Below is a small trained network, with its code and all its weights. Each question gives an input and a target symbol and asks what happens when units are switched off, that is, made to give their printed mean instead of their output.

import numpy as np


def w(rows, s, z=0):
    codes = np.array(rows[::2]) - 128.0
    scale = np.full(codes.shape[1], s)
    scale[-1] = z or s
    return codes * scale


def norm(h):
    return h / np.sqrt((h * h).mean(-1, keepdims=True) + 1e-5)


def f(y):
    return np.maximum(y, 0)


def softmax(a):
    e = np.exp(a - a.max(-1, keepdims=True))
    return e / e.sum(-1, keepdims=True)


def log_softmax(a):
    a = a - a.max(-1, keepdims=True)
    return a - np.log(np.exp(a).sum(-1, keepdims=True))


def net(x, mask):
    ids = ['ΔΛΞΠΣΦΩαβεζηθμτ'.index(c) for c in x.split()]
    T = len(ids)
    res = E[ids] + P[:T]
    r = norm(res)
    for j in range(2):
        rows = slice(3 * j, 3 * j + 3)
        q, k, v = (r @ M[0][rows].T for M in (Q, K, V))
        z = softmax(np.where(np.tri(T) > 0, q @ k.T / 3**0.5, -1e9)) @ v
        o = O[0][rows]
        res = res + np.where(mask[j], z, o[:, -1]) @ o[:, :-1]
    y = f(norm(res) @ A[0][:, :-1].T + A[0][:, -1])
    res = res + np.where(mask[2:14], y, B[0][:, -1]) @ B[0][:, :-1]
    return log_softmax(norm(res)[-1] @ U[:, :-1].T + U[:, -1])


Q, K, V, O, A, B = {}, {}, {}, {}, {}, {}
E = w([
[76,172,141,136],'Δ',
[85,143,104,129],'Λ',
[76,150,109,143],'Ξ',
[55,143,36,112],'Π',
[68,172,143,146],'Σ',
[85,168,141,134],'Φ',
[106,151,91,168],'Ω',
[249,167,83,179],'α',
[128,188,112,111],'β',
[115,177,111,149],'ε',
[87,208,147,120],'ζ',
[107,197,125,138],'η',
[146,53,79,118],'θ',
[91,13,127,150],'μ',
[130,131,131,25],'τ',
],0.019)
P = w([
[83,169,6,151],'0',
[100,159,32,147],'1',
[106,162,52,149],'2',
[113,153,79,159],'3',
[119,153,97,154],'4',
[124,147,113,158],'5',
[132,145,129,157],'6',
[138,143,143,155],'7',
[138,143,155,154],'8',
[134,138,163,167],'9',
],0.012)
Q[0] = w([
[89,76,134,126],'H1',
[172,3,129,102],'H1',
[108,72,139,168],'H1',
[125,132,155,71],'H2',
[117,99,127,67],'H2',
[84,110,139,74],'H2',
],0.03)
K[0] = w([
[86,174,117,134],'H1',
[5,128,40,98],'H1',
[99,164,85,173],'H1',
[121,154,46,144],'H2',
[170,125,50,142],'H2',
[220,150,79,170],'H2',
],0.022)
V[0] = w([
[205,189,99,33],'H1',
[193,105,86,252],'H1',
[149,24,100,54],'H1',
[134,217,131,127],'H2',
[68,88,143,241],'H2',
[248,159,109,218],'H2',
],0.018)
O[0] = w([
[188,210,168,147,246],'H1',
[201,69,58,116,155],'H1',
[129,124,151,254,84],'H1',
[102,178,88,109,214],'H2',
[87,87,58,169,139],'H2',
[191,85,74,53,87],'H2',
],0.019,0.012)
A[0] = w([
[155,146,152,56,157],'N1',
[158,28,239,68,159],'N2',
[164,249,161,141,139],'N3',
[160,15,154,149,196],'N4',
[76,138,94,137,129],'N5',
[91,126,103,85,99],'N6',
[79,166,121,149,157],'N7',
[153,220,102,125,135],'N8',
[125,117,132,128,82],'N9',
[101,160,128,208,146],'N10',
[37,100,213,134,255],'N11',
[147,115,81,79,206],'N12',
],0.019,0.0047)
B[0] = w([
[201,145,139,83,179],'N1',
[154,119,194,253,139],'N2',
[123,146,56,236,250],'N3',
[162,110,213,73,147],'N4',
[165,144,104,85,160],'N5',
[191,113,143,126,162],'N6',
[163,131,180,128,174],'N7',
[100,85,161,69,228],'N8',
[128,121,115,134,128],'N9',
[165,101,191,84,173],'N10',
[12,122,148,175,181],'N11',
[97,117,149,231,209],'N12',
],0.032,0.015)
U = w([
[105,131,131,105,71],'Δ',
[132,119,158,102,70],'Λ',
[97,100,63,161,68],'Ξ',
[124,118,163,99,96],'Π',
[35,124,79,94,144],'Σ',
[122,119,121,87,179],'Φ',
[83,78,40,158,116],'Ω',
[147,99,100,159,40],'α',
[213,233,93,161,4],'β',
[177,106,91,86,170],'ε',
[117,179,113,84,182],'ζ',
[157,154,107,67,162],'η',
[202,57,214,160,5],'θ',
[91,10,155,144,154],'μ',
[124,168,204,215,223],'τ',
],0.011,0.0038)

Each question gives the input, a string of symbols that net reads in full, and the target symbol t.
The units are the heads (3 rows each of Q, K, V and O) and the neurons (one row each of A and B). Each row of codes is followed by its name. A weight is (code - 128) times the scale printed after its matrix; where a second scale follows, it is the last column's (O, A, B and U).
mask holds one flag per unit, heads first, then neurons. A switched-off unit (its flag False) gives its mean, the last column of its rows in O or B, instead of its output. The means were averaged over made-up inputs and are rounded, as every weight is.
A unit's drop is (log p(t) with every unit on - log p(t) with that unit switched off) / (log p(t) with every unit on - log p(t) with every unit switched off).
The circuit of an input: a set's keep is (log p(t) with only the set's units on - log p(t) with every unit switched off) / (log p(t) with every unit on - log p(t) with every unit switched off). Starting from the 12 units with the biggest drops (on a tie, the unit counted first), units are removed one at a time, each time the one whose removal leaves the highest keep (on an exact tie, the one counted first), for as long as the keep stays at least 0.8.
units of the circuit, in order: the units of the circuit, biggest drop first
unit that matters most: the unit with the biggest drop
k most important neurons: the k neurons with the biggest drops, biggest first
heads that matter: for each layer, one digit per head in row order, 1 if its drop is at least 0.15 and else 0, layers parted by /
input μ Σ Φ, target μ: units of the circuit, in order -> H1, N3
input ζ τ τ τ Δ μ α, target θ: 3 most important neurons -> N4, N3, N11
input Φ α Λ τ Λ, target β: unit that matters most -> H1
input η Φ Λ Π α α θ, target θ: 3 most important neurons -> N3, N4, N11
input ε τ α μ, target θ: 2 most important neurons -> N3, N2
input Σ η Σ μ Σ, target μ: 2 most important neurons -> N3, N4
input τ Δ Φ α α τ ζ Λ, target β: units of the circuit, in order -> H2, H1
input β τ μ η Σ θ Σ, target θ: heads that matter -> 10
input α Δ μ ε, target θ: heads that matter -> 01
input τ Δ Δ Π Σ Σ μ, target μ: heads that matter -> 11
input Δ Λ Σ Π Δ ε Σ θ, target θ: units of the circuit, in order -> N3, H2
input μ β β Σ, target β: 4 most important neurons -> N11, N3, N5, N7
input Δ μ ε ζ, target μ: 2 most important neurons -> N3, N1
input Ξ Ω Λ, target Ω: units of the circuit, in order -> H1
input Δ α τ η, target β: 3 most important neurons -> N1, N11, N3
input Σ τ θ Ω μ β, target μ: heads that matter -> 10
input Ω Δ β τ η Σ β Π, target β: heads that matter -> 00
input Σ θ τ μ β Σ Π Δ, target Σ: heads that matter -> 11
input Λ Ξ Σ ε θ η, target θ: heads that matter -> 10
input τ Λ ε τ τ θ τ β α β, target β: units of the circuit, in order -> H1, H2, N3, N1
input Ξ Ω Π, target Ω: units of the circuit, in order -> H1
input α η μ ζ η μ Σ η, target Ω: units of the circuit, in order -> H1, H2
input ζ Π Ω Π ε μ Λ, target μ: 2 most important neurons -> N4, N3
input Δ Δ τ θ Π τ β μ Σ Δ, target μ: 2 most important neurons -> N3, N10
input Σ Σ α η Σ ζ τ τ τ Ω, target β: units of the circuit, in order -> H1, H2, N3, N12
input ζ Π τ ε Λ θ Λ Δ, target θ: 2 most important neurons -> N3, N10
input Π η Ω Φ η μ Σ Ω, target μ: units of the circuit, in order -> H1
input τ Σ Π θ Π Φ, target θ: 2 most important neurons -> N3, N10
input Λ Σ ζ τ θ θ ζ, target θ: 2 most important neurons -> N10, N3
input Ξ Π Π β, target β: 2 most important neurons -> N3, N1
